Here is a tiny trained network, its code and every weight. The questions are about switching its units off for an input and a target symbol, where a switched-off unit gives its printed mean instead of its output.

import numpy as np


def w(rows, s, z=0):
    codes = np.array(rows[::2]) - 128.0
    scale = np.full(codes.shape[1], s)
    scale[-1] = z or s
    return codes * scale


def f(y):
    return y / 2 * (1 + np.tanh(0.7978845608 * (y + 0.044715 * y**3)))


def softmax(a):
    e = np.exp(a - a.max(-1, keepdims=True))
    return e / e.sum(-1, keepdims=True)


def log_softmax(a):
    a = a - a.max(-1, keepdims=True)
    return a - np.log(np.exp(a).sum(-1, keepdims=True))


def net(x, mask):
    ids = ['αεζθλξπσφψω'.index(c) for c in x.split()]
    T = len(ids)
    res = E[ids] + P[:T]
    u = 0
    for l in range(2):
        r = res
        for j in range(2):
            rows = slice(2 * j, 2 * j + 2)
            q, k, v = (r @ M[l][rows].T for M in (Q, K, V))
            z = softmax(np.where(np.tri(T) > 0, q @ k.T / 2**0.5, -1e9)) @ v
            o = O[l][rows]
            res = res + np.where(mask[u + j], z, o[:, -1]) @ o[:, :-1]
        u += 2
        y = f(res @ A[l][:, :-1].T + A[l][:, -1])
        res = res + np.where(mask[u : u + 4], y, B[l][:, -1]) @ B[l][:, :-1]
        u += 4
    return log_softmax(res[-1] @ U[:, :-1].T + U[:, -1])


Q, K, V, O, A, B = {}, {}, {}, {}, {}, {}
E = w([
[189,87,120,68,212],'α',
[145,56,91,187,230],'ε',
[127,139,133,155,57],'ζ',
[191,111,122,129,53],'θ',
[167,132,58,108,73],'λ',
[99,104,87,240,212],'ξ',
[64,212,177,129,149],'π',
[186,177,134,162,83],'σ',
[70,104,70,113,80],'φ',
[145,115,82,139,54],'ψ',
[99,151,157,2,96],'ω',
],0.0053)
P = w([
[100,114,101,181,3],'0',
[199,166,105,108,156],'1',
[202,162,92,115,157],'2',
[191,169,91,105,164],'3',
[187,179,90,119,161],'4',
[186,183,81,116,174],'5',
[188,187,68,114,178],'6',
],0.0032)
Q[0] = w([
[128,138,175,48,155],'L0H1',
[101,104,227,128,254],'L0H1',
[147,96,148,127,155],'L0H2',
[191,80,54,138,72],'L0H2',
],0.04)
K[0] = w([
[161,129,137,36,176],'L0H1',
[152,96,109,129,254],'L0H1',
[132,119,123,103,184],'L0H2',
[157,33,110,162,59],'L0H2',
],0.039)
V[0] = w([
[7,93,90,112,210],'L0H1',
[199,171,121,88,167],'L0H1',
[98,32,126,64,97],'L0H2',
[173,128,45,107,162],'L0H2',
],0.018)
O[0] = w([
[206,251,96,130,151,1],'L0H1',
[83,89,122,58,175,113],'L0H1',
[213,138,198,138,92,135],'L0H2',
[181,100,55,103,106,157],'L0H2',
],0.012,0.0051)
A[0] = w([
[136,166,120,170,50,120],'L0N1',
[146,252,154,86,32,64],'L0N2',
[81,153,129,209,162,252],'L0N3',
[118,110,176,187,134,27],'L0N4',
],0.017,0.0013)
B[0] = w([
[216,135,114,142,118,253],'L0N1',
[112,104,255,133,74,192],'L0N2',
[43,155,87,208,152,157],'L0N3',
[73,97,137,127,189,241],'L0N4',
],0.016,0.0044)
Q[1] = w([
[143,163,149,194,136],'L1H1',
[100,196,161,48,159],'L1H1',
[177,29,78,224,88],'L1H2',
[92,107,130,130,2],'L1H2',
],0.021)
K[1] = w([
[131,118,172,184,150],'L1H1',
[121,233,125,53,179],'L1H1',
[197,75,140,251,147],'L1H2',
[95,100,193,166,59],'L1H2',
],0.023)
V[1] = w([
[51,97,125,42,65],'L1H1',
[102,42,208,148,172],'L1H1',
[78,99,165,3,48],'L1H2',
[18,244,160,152,103],'L1H2',
],0.013)
O[1] = w([
[93,144,200,161,78,143],'L1H1',
[153,169,127,216,157,250],'L1H1',
[125,2,76,163,117,122],'L1H2',
[135,148,94,224,29,100],'L1H2',
],0.01,0.02)
A[1] = w([
[74,93,100,59,2,94],'L1N1',
[80,128,113,197,45,253],'L1N2',
[111,17,185,53,54,252],'L1N3',
[80,44,181,109,28,16],'L1N4',
],0.01,0.0013)
B[1] = w([
[107,137,134,196,161,144],'L1N1',
[120,96,100,40,143,254],'L1N2',
[138,94,130,163,13,208],'L1N3',
[104,247,79,133,136,172],'L1N4',
],0.013,0.016)
U = w([
[106,178,200,79,72,36],'α',
[223,148,69,95,84,41],'ε',
[146,18,223,9,47,224],'ζ',
[250,122,166,156,93,54],'θ',
[98,136,129,213,28,96],'λ',
[153,227,78,214,165,104],'ξ',
[185,67,21,159,156,21],'π',
[39,64,193,210,202,250],'σ',
[93,148,237,99,101,119],'φ',
[196,128,128,6,223,237],'ψ',
[5,125,56,77,150,108],'ω',
],0.0029,0.0021)

Each question gives the input, a string of symbols that net reads in full, and the target symbol t.
The units are the heads (2 rows each of Q, K, V and O) and the neurons (one row each of A and B). Each row of codes is followed by its name. A weight is (code - 128) times the scale printed after its matrix; where a second scale follows, it is the last column's (O, A, B and U).
mask holds one flag per unit, layer by layer, with each layer's heads first. A switched-off unit (its flag False) gives its mean, the last column of its rows in O or B, instead of its output. The means were averaged over made-up inputs and are rounded, as every weight is.
A unit's drop is (log p(t) with every unit on - log p(t) with that unit switched off) / (log p(t) with every unit on - log p(t) with every unit switched off).
most important unit: the unit with the biggest drop
top k neurons: the k neurons with the biggest drops, biggest first
top k neurons in layer l: the k neurons of layer l with the biggest drops, biggest first
heads that matter: for each layer, one digit per head in row order, 1 if its drop is at least 0.15 and else 0, layers parted by /
input σ α ξ α θ, target ω: heads that matter -> 11 / 01
input θ α ω, target λ: most important unit -> L0N1
input ψ σ θ, target ψ: heads that matter -> 10 / 11
input α α θ, target λ: heads that matter -> 10 / 11
input φ α π ζ, target θ: top 2 neurons -> [L0N2, L0N1]
input ζ ψ ζ θ λ, target ξ: top 3 neurons -> [L0N1, L0N3, L0N4]
input ψ θ ψ ψ θ ξ ξ, target ξ: top 2 neurons -> [L0N3, L1N2]
input λ π α σ φ, target ζ: heads that matter -> 01 / 11
input α α σ, target λ: top 2 neurons -> [L1N3, L0N1]
input α ψ θ π ψ ζ, target λ: top 3 neurons -> [L0N1, L1N3, L1N4]
input ξ σ ζ, target α: top 2 neurons -> [L0N3, L0N1]
input ψ ψ ψ ε, target ψ: top 2 neurons in layer 0 -> [L0N2, L0N3]
input φ π ψ ζ ψ σ, target θ: top 2 neurons in layer 0 -> [L0N2, L0N1]
input α π φ θ φ ψ, target λ: most important unit -> L1H1
input α ζ θ θ λ, target λ: top 2 neurons in layer 1 -> [L1N3, L1N4]
input ψ π ζ, target ψ: top 2 neurons in layer 0 -> [L0N1, L0N2]
input α π ω θ θ ω σ, target λ: top 4 neurons -> [L0N1, L1N3, L1N4, L1N2]
input ω π θ θ, target π: top 2 neurons -> [L0N2, L1N2]
input σ σ ψ θ π φ, target ω: top 3 neurons -> [L1N2, L0N1, L1N4]
input ξ σ φ θ θ θ, target α: top neuron in layer 0 -> [L0N3]
input θ θ θ σ θ ε ω, target λ: top 4 neurons -> [L0N1, L1N3, L1N2, L0N4]
input ω ψ θ φ ψ, target π: top 2 neurons -> [L0N2, L1N2]
